Below are the code and all the weights of a small trained network. Each question names an input and a class and asks about switching units off, where a switched-off unit gives its printed mean instead of its output.

import numpy as np


def w(rows, s, z=0):
    codes = np.array(rows[::2]) - 128.0
    scale = np.full(codes.shape[1], s)
    scale[-1] = z or s
    return codes * scale


def norm(h):
    return h / np.sqrt((h * h).mean(-1, keepdims=True) + 1e-5)


def f(y):
    return y / 2 * (1 + np.tanh(0.7978845608 * (y + 0.044715 * y**3)))


def log_softmax(a):
    a = a - a.max(-1, keepdims=True)
    return a - np.log(np.exp(a).sum(-1, keepdims=True))


def net(x, mask):
    res = np.array(x, float).reshape(1, 6) / 4 @ E
    u = 0
    for l in range(2):
        y = f(norm(res) @ A[l][:, :-1].T + A[l][:, -1])
        res = res + np.where(mask[u : u + 16], y, B[l][:, -1]) @ B[l][:, :-1]
        u += 16
    return log_softmax(norm(res)[-1] @ U[:, :-1].T + U[:, -1])


A, B = {}, {}
E = w([
[50,66,124,87,79],'x0',
[123,127,129,127,133],'x1',
[128,127,127,126,130],'x2',
[130,129,126,127,125],'x3',
[49,254,125,136,111],'x4',
[105,112,40,208,130],'x5',
],0.0024)
A[0] = w([
[151,94,60,155,109,117],'L0N1',
[155,60,52,165,124,107],'L0N2',
[161,93,80,188,151,56],'L0N3',
[87,172,120,93,131,58],'L0N4',
[221,2,108,98,150,3],'L0N5',
[129,157,129,98,127,121],'L0N6',
[77,163,76,186,123,86],'L0N7',
[173,110,167,107,175,80],'L0N8',
[182,63,188,85,160,118],'L0N9',
[87,50,158,83,82,52],'L0N10',
[99,195,154,100,114,138],'L0N11',
[161,167,132,189,196,151],'L0N12',
[173,95,170,99,156,94],'L0N13',
[115,174,170,114,141,83],'L0N14',
[55,71,112,90,56,167],'L0N15',
[126,125,134,129,124,92],'L0N16',
],0.0064,0.0057)
B[0] = w([
[127,92,165,155,167,162],'L0N1',
[142,69,218,132,170,194],'L0N2',
[189,152,156,95,187,132],'L0N3',
[130,144,161,142,98,116],'L0N4',
[66,221,175,105,121,215],'L0N5',
[125,118,154,137,127,135],'L0N6',
[167,146,52,197,100,180],'L0N7',
[137,162,138,165,90,142],'L0N8',
[197,124,49,183,62,235],'L0N9',
[169,101,98,3,156,143],'L0N10',
[149,139,213,139,158,212],'L0N11',
[200,136,112,57,129,216],'L0N12',
[151,156,93,190,79,160],'L0N13',
[123,131,185,115,126,130],'L0N14',
[109,90,137,94,47,253],'L0N15',
[103,141,114,101,125,97],'L0N16',
],0.0045,0.0028)
A[1] = w([
[191,196,100,140,124,124],'L1N1',
[24,163,152,90,102,124],'L1N2',
[38,67,124,190,118,119],'L1N3',
[110,188,167,144,165,127],'L1N4',
[151,192,27,161,223,33],'L1N5',
[46,74,42,25,173,99],'L1N6',
[169,87,190,80,165,68],'L1N7',
[136,168,169,186,229,123],'L1N8',
[39,38,204,110,128,66],'L1N9',
[83,94,193,68,139,55],'L1N10',
[73,129,29,117,59,165],'L1N11',
[106,90,201,43,208,90],'L1N12',
[1,86,40,121,95,4],'L1N13',
[108,194,241,36,137,52],'L1N14',
[55,108,55,108,95,85],'L1N15',
[169,156,129,220,105,120],'L1N16',
],0.0065,0.0042)
B[1] = w([
[57,124,63,184,118,251],'L1N1',
[162,122,54,181,82,193],'L1N2',
[114,188,33,100,101,161],'L1N3',
[157,14,136,144,159,167],'L1N4',
[24,127,244,138,27,172],'L1N5',
[136,201,187,204,178,147],'L1N6',
[115,53,122,205,162,147],'L1N7',
[149,101,233,119,155,200],'L1N8',
[1,94,47,124,197,197],'L1N9',
[67,156,65,156,69,145],'L1N10',
[164,66,226,89,161,234],'L1N11',
[189,190,67,217,137,168],'L1N12',
[247,212,73,232,144,155],'L1N13',
[117,190,95,15,158,215],'L1N14',
[213,159,178,104,149,143],'L1N15',
[138,188,76,126,168,235],'L1N16',
],0.0056,0.0026)
U = w([
[249,250,12,252,10,252],'0',
[216,249,246,6,252,81],'1',
[249,8,248,249,251,41],'2',
[7,211,251,249,37,162],'3',
[243,1,241,4,5,99],'4',
[7,245,11,5,12,35],'5',
[16,8,4,230,215,90],'6',
],0.0099,0.0037)

Each question gives the input, the list of numbers given to net, and the class t.
The units are the neurons (one row each of A and B). Each row of codes is followed by its name. A weight is (code - 128) times the scale printed after its matrix; where a second scale follows, it is the last column's (A, B and U).
mask holds one flag per neuron, layer by layer. A switched-off neuron (its flag False) gives its mean, the last column of its row in B, instead of its output. The means were averaged over made-up inputs and are rounded, as every weight is.
A unit's drop is (log p(t) with every unit on - log p(t) with that unit switched off) / (log p(t) with every unit on - log p(t) with every unit switched off).
The circuit of an input: a set's keep is (log p(t) with only the set's units on - log p(t) with every unit switched off) / (log p(t) with every unit on - log p(t) with every unit switched off). Starting from the 12 units with the biggest drops (on a tie, the unit counted first), units are removed one at a time, each time the one whose removal leaves the highest keep (on an exact tie, the one counted first), for as long as the keep stays at least 0.8.
circuit, biggest first: the units of the circuit, biggest drop first
top k neurons: the k neurons with the biggest drops, biggest first
top k neurons in layer l: the k neurons of layer l with the biggest drops, biggest first
input [-6,-3,3,-7,6,0], class 1: top 2 neurons in layer 0	(L0N9 L0N11)
input [4,-6,-5,0,8,1], class 0: circuit, biggest first	(L1N2)
input [-7,-4,5,-8,1,1], class 3: top 4 neurons	(L0N15 L1N5 L0N2 L1N1)
input [1,5,-4,-1,-5,1], class 6: top 2 neurons	(L0N2 L0N5)
input [-8,-7,4,0,0,2], class 2: circuit, biggest first	(L1N14 L1N8)
input [-1,-2,-2,-4,4,-2], class 1: circuit, biggest first	(L1N14 L0N11)
input [-7,4,3,8,-1,1], class 2: top 4 neurons	(L0N9 L0N15 L1N14 L0N7)
input [5,1,-6,-4,1,-5], class 5: top 3 neurons in layer 0	(L0N7 L0N12 L0N11)
input [-4,6,-6,-3,1,0], class 1: top 2 neurons	(L0N9 L1N2)
input [0,-7,6,7,7,-5], class 1: top 2 neurons in layer 1	(L1N14 L1N1)
input [-6,-7,-8,7,6,-1], class 1: top 3 neurons	(L0N9 L0N11 L1N14)
input [1,8,1,-5,2,-8], class 5: top 3 neurons	(L1N14 L1N11 L1N10)
input [7,5,2,8,2,4], class 0: top 2 neurons in layer 1	(L1N13 L1N3)
input [-7,-1,-3,6,5,6], class 3: circuit, biggest first	(L1N5)
input [0,-6,5,-4,5,4], class 3: top 2 neurons in layer 1	(L1N5 L1N11)
input [-5,-7,-1,-8,3,2], class 3: top 2 neurons	(L1N5 L0N15)
input [-1,8,-3,-1,6,-2], class 1: top 3 neurons	(L1N14 L0N11 L0N15)
input [-1,4,3,-1,-7,8], class 2: top 2 neurons in layer 0	(L0N3 L0N15)
input [5,-8,3,1,3,5], class 0: top 3 neurons	(L1N13 L1N3 L0N12)
input [-7,-2,0,-3,8,1], class 3: top 4 neurons in layer 0	(L0N2 L0N7 L0N15 L0N5)
input [-3,7,-6,-6,-8,-2], class 0: circuit, biggest first	(L0N9)
input [0,-7,-2,8,3,1], class 3: top 2 neurons in layer 1	(L1N9 L1N13)
input [-2,0,-1,2,2,0], class 1: top 4 neurons in layer 0	(L0N9 L0N11 L0N15 L0N12)
input [6,5,0,0,8,1], class 0: top 3 neurons in layer 0	(L0N2 L0N7 L0N5)
